Below is a small trained network, with its code and all its weights. Each question gives an input and a class and asks what happens when units are switched off, that is, made to give their printed mean instead of their output.

import numpy as np


def w(rows, s, z=0):
    codes = np.array(rows[::2]) - 128.0
    scale = np.full(codes.shape[1], s)
    scale[-1] = z or s
    return codes * scale


def f(y):
    return np.maximum(y, 0)


def log_softmax(a):
    a = a - a.max(-1, keepdims=True)
    return a - np.log(np.exp(a).sum(-1, keepdims=True))


def net(x, mask):
    res = np.array(x, float).reshape(1, 3) / 4 @ E
    y = f(res @ A[0][:, :-1].T + A[0][:, -1])
    res = res + np.where(mask, y, B[0][:, -1]) @ B[0][:, :-1]
    return log_softmax(res[-1] @ U[:, :-1].T + U[:, -1])


A, B = {}, {}
E = w([
[143,48,167,228,124,143,200,122],'x0',
[162,106,188,95,193,236,138,1],'x1',
[84,125,58,203,110,84,45,49],'x2',
],0.0088)
A[0] = w([
[113,136,93,179,116,89,96,138,133],'n0',
[108,130,93,177,111,107,98,145,158],'n1',
[133,84,152,227,132,135,187,136,152],'n2',
[145,123,161,59,146,179,180,101,148],'n3',
[134,114,113,147,132,154,80,10,46],'n4',
[132,139,129,108,117,148,118,115,118],'n5',
[128,134,141,85,120,133,152,139,191],'n6',
[127,164,108,48,131,120,79,124,254],'n7',
[142,128,129,104,112,114,174,250,239],'n8',
],0.019,0.0052)
B[0] = w([
[183,108,63,156,111,109,66,139,208],'n0',
[178,123,53,146,119,101,72,94,203],'n1',
[168,53,96,105,50,124,249,67,231],'n2',
[177,88,234,55,128,174,85,159,238],'n3',
[41,181,131,161,158,103,232,130,244],'n4',
[132,106,134,135,188,115,116,92,154],'n5',
[144,113,185,130,206,119,119,106,177],'n6',
[75,225,143,134,166,141,13,204,246],'n7',
[34,179,122,174,160,112,223,96,250],'n8',
],0.017,0.016)
U = w([
[39,215,146,151,180,120,140,163,249],'0',
[60,107,117,115,112,118,238,87,161],'1',
[149,148,64,123,84,119,7,186,148],'2',
[254,56,66,130,85,100,120,92,51],'3',
[180,112,194,47,194,179,37,166,46],'4',
[252,48,198,58,70,211,156,132,8],'5',
],0.0071,0.0016)

Each question gives the input, the list of numbers given to net, and the class t.
The units are the neurons (one row each of A and B). Each row of codes is followed by its name. A weight is (code - 128) times the scale printed after its matrix; where a second scale follows, it is the last column's (A, B and U).
mask holds one flag per neuron, in row order. A switched-off neuron (its flag False) gives its mean, the last column of its row in B, instead of its output. The means were averaged over made-up inputs and are rounded, as every weight is.
A unit's drop is (log p(t) with every unit on - log p(t) with that unit switched off) / (log p(t) with every unit on - log p(t) with every unit switched off).
most important unit: the unit with the biggest drop
k most important neurons: the k neurons with the biggest drops, biggest first
drop of u: that unit's drop, to one decimal
input [2,2,7], class 1: most important unit : n4
input [6,2,0], class 5: 2 most important neurons : [n8; n4]
input [-7,4,-1], class 4: 2 most important neurons : [n8; n3]
input [-6,-4,1], class 2: 2 most important neurons : [n4; n0]
input [-8,-4,1], class 2: 3 most important neurons : [n4; n0; n1]
input [0,7,-7], class 4: 2 most important neurons : [n2; n6]
input [1,1,-1], class 5: 3 most important neurons : [n4; n7; n8]
input [5,0,7], class 3: 3 most important neurons : [n8; n0; n1]
input [7,1,-6], class 5: 2 most important neurons : [n3; n4]
input [2,-8,-3], class 1: 2 most important neurons : [n8; n7]
input [-7,0,7], class 2: 3 most important neurons : [n8; n0; n1]
input [0,3,-1], class 4: 2 most important neurons : [n2; n8]
input [8,-3,-6], class 1: drop of n8 : 0.3
input [-1,-5,5], class 2: most important unit : n2
input [8,8,-1], class 5: drop of n3 : 1.6
input [0,3,-2], class 4: drop of n2 : 0.6
